(in the rows, 128 means zero)
Each row is followed by its class.
[119 116 128 100 129 109 118 143 125 106 146 117  88 123 161 133 153 121
 150  80 143 134  70 110 136 110 167 111 153 169 150] : P
[127 108 129 101 172 125 125 115 151  93 117 126  81 139 215 155 126  85
 169  76 124 118  71 120 122 121 129 145 152 204 155] : P
[ 99 100  82 108 123 124  99 154 172  22 125 142  91 126 175 107 109 118
 130  98 159 150 104 131 164  98 126  83  92 141 158] : L
[130 110 117 116 138 127 124 129 213  43 126 127  94  68 169 153  96 115
 140  57 147 105 113 111 143 105 122 131 153 159 133] : L
[104  87  77 134 133 119  88 132 232   4 139 112  87  97 116 138  86 117
 115  20 168 132 134 138 154  81  85 121 146 130 148] : L
[126  90  96 124 143 113 100 117 172  70 126 132 106 107 167 121  90 128
 143 131 144 137  75 161 144 113 119 148 174 172 114] : L
[110 120  95 119 125 124  97 106 239  29 140 131  98 128 145 149  96 107
 141  82 160 127 106 125 151 100 135 105 153 163 136] : L
[144 127 129 123 155 144 131 127 152 106 122 105  90 126 206 143 113 106
 143 100 101 100  95 151 111 143 148 169 152 175 130] : B
[126 141 122 110 128 105 127 125 138 101 169 113 111 144 135 120 110  99
 138 117 168 122  95 141 136 114 160 162 164 148 151] : B
[111 116 108 100 142  92 130 128 155  78 134 110 117 107 153 144 110 109
 144  17 137 159  82  81 155  83 149  89 129 160 145] : B
[127 135 120 117 128 125 131 121 215  76 142 129  78 100 175 134 119 120
 149  91 123 116  93  90 150 102 159 117 156 175 132] : L
[134  94 117  98 141 141 111 142 180  55 126 143 131 121 168 124  88 107
 118  95 151 117 141 138 136 129 113 158 124 138 138] : L
[126 144 116 126 140 135 148 112 196  60  99 140 139 131 187 142  91 105
 153  71 156 122 114 108 110 119 153 125 132 145 129] : B
[111  98  95 122 140 115  94 123 153  50 108 126 124 133 141 150 113 108
 130  43 166 129 103 162 121 103  78 118 138 141 147] : Y
[121 106 109  98 149 112 120 127  97  65 110 129 133 136 173 122 133 103
 142  44 167 137 103 126 123  95 119 121 107 147 158] : P
[114 114  97  92 151 116 118 109 212  44 133 135 105 158 179  96 114  88
 142  93 146 146 109 110 172 114 134  94 127 174 156] : L
[ 90 120 108 122 112 114  89 151 151  93 168 125  97 141 137 138 145 115
 120 103 152 154  93 133 156 107 144 117 138 137 150] : L
[108 119 112 111 128 127  98 127 163  94 125 136  88 151 133 171 137 133
 161 105 168 141 113 127 155 125  89  85 125 137 171] : Y
[112 126 102 108 131 135 130 120 177  69 137 115 118 119 134 111  66 105
 146  95 146 138 102 122 148 132 149 145 145 149 142] : B
[115 122 109 102 132 110 131 136 129  90 141 116  81 110 163 120 141 118
 138  89 124 140  79 105 142 107 150 105 125 162 149] : L
[126 135 117 123 141 138 110  99 214  68 132 123 122 156 169 147 129  91
 138  59 161 124 100 143 121 123 136 124 167 173 130] : B
[125  76  99 104 153 128  97 145 145  55 117 144 135 123 155 128  71 142
 156 103 153 146  94 173 163 123 100 154 172 155 132] : Y
[105 112  98 104 140 124 108 122 192  58 121 136 131 144 164 115  99  57
 144  89 156 144 104 127 151 114 115 122 144 159 147] : Y
[120  94 115 100 144  82 116 133 150 108 156  98  98 142 187 139 170  75
 110  70 106 149  64 102 159  92 163  98 125 179 149] : L
[103 125  92 123 120 126 105 113 188  65  99 134 112 145 148 160  97 131
 138 114 142 142 121 144 129 127  91  92 122 136 143] : Y
[106 115 102  94 130 131 106 138 156  68 141 126  74 132 147 162 112 130
 175  75 168 140  86 110 151 104 122 105 148 150 167] : P
[118 103  92  97 149 131 125 111 149  64 130 109 121 129 137  89  77 101
 135  48 161 151 107 137 142 107 121 147 159 156 155] : L
[116 120 114 114 135 148 101 170 180  47 152 131 113 145 196 100 134  88
 113  81 156 103 111 164 148 141 177 142 136 153 144] : L
[125 100 103 126 127 118 112 122 191  63 144 124 105  88 146 121 120 124
 116  93 127 127 115 122 150 102 130 122 140 144 116] : L
[112  83  94  93 144 105  97 150 168  79 145 119 107 117 163 133 122 123
 123  92 119 157  77 122 173 103 125  89 143 142 134] : L
[127 108 106 115 140 127 122 129 175  70 136 134 114 100 142 114  83 132
 138 119 133 137 113 132 151 120 124 147 159 145 121] : L
[112 114 104 100 139 156  92 140 194  65 129 130 123 150 160 115 108 124
 148  84 157 151 102 157 138 154 137 124 168 165 136] : Y
[146 134 121 134 133 125 132 124 166  77 129 156 121 124 165 139 106 120
 157 118 173 101  99 134 128 127 151 147 146 159 123] : B
[106 118  83 102 134 137 123 131 212  18 118 142 135 117 156  96  73 120
 134  89 153 146 113 129 154 112 141 118 142 150 115] : L
[124 125 106 137 109 100 119 137 120  94 133 128  70  82 166 164 155 132
 133 106 129 119  75 129 115 102 123 108 117 134 131] : L
[121 134 112 122 144 129 132 105 182  38  93 149 120 121 180 157  55 123
 177 118 166 120 108 140 126 115 107 152 147 156 131] : B
[114 123 110 121 139 135 113 121 178  74 119 129 123 159 157 114 105  99
 133 106 150 131 118 151 127 128 124 119 123 161 139] : L
[102 133  95  86 147 142 104 127 210  51 119 115 137 193 172 125  89  90
 147  61 168 143  92 149 138 137 150  99 122 165 163] : Y
[122 105  92 114 127 139 114 128 231  34 127 105 119 100 147 137  90 106
 115  36 128 131 112 136 125 118 131 144 175 153 126] : L
[123  94 120  74 163 130 107 141 208  58 136 129 106 140 221 166 108  89
 150  32 131 121  71 122 151 127 165 131 160 181 158] : P
[122 104 107 110 152 110 129 110 168  79 134 138 103 150 157 114 116  91
 146  81 131 135 108 114 147 110 119 122 136 171 142] : L
[107 126 102 106 127 124 121 133 181  48 131 132  73 126 166 154  91 103
 148  88 167 122 100 119 144 104 140 141 127 151 163] : P
[115 111 114 124 126 102 104 126 163  80 160 131 122 132 118 145  80 120
 135 149 166 125  95 148 177  91 114 155 175 132 135] : Y
[100 130  89 108 117 116 131 127 138  85 136 111 126 146 126 119  92 112
 136  98 164 153  95 131 145 108 147 114 134 134 149] : L
[127 125 128 108 141 144 115 123 176  98 114 130 137 129 149 156 148 126
 148  48 148 134 126 101 137 121 142 106 136 149 137] : Y

Each row is followed by its class. Each block has new classes.
[ 65 142 150 173 189 103 120 114 108 118 142 128 161 101 159 115  90 127
 137 122 164  95 167 126 137 149 169 120 155  87 156] : Q120
[128 166 107 156 181 134 111 116 115 127 152 111 144  93 147 106 179 139
 140 125 118 172 128 105 147 145 159  77 112  50 130] : Q295
[122 145  98 167 153 117 120 100 104 140 164  94 153  71 176 123  64 128
  64 115 120   9 215  58 151 118 178 131 136  65 101] : Q295
[121 136 152 115 211 158 124 139  73 116 122 152 164  82 137 108  34 155
  80  87 137 211  93 123 181 131 111 149 152  72 142] : Q120
[102 209  89 164 121 132 129 134 132 115 194 126 157  81 122  59   3 161
  16 142 111  24 210  98 135 153 119 135 147 176 145] : Q120
[129 163  97 169 193 131 138 117 114 142 139 143 156  72 159 148  92 132
 102 123 127  19 213 145 136 142 117  89 145 167 150] : Q120
[112 157 128 142 123 177 130 110  73 116 152  99 159 136 101 106 179 140
  95 109 129 177  85  92 192 148 153 123  59 102 146] : Q295
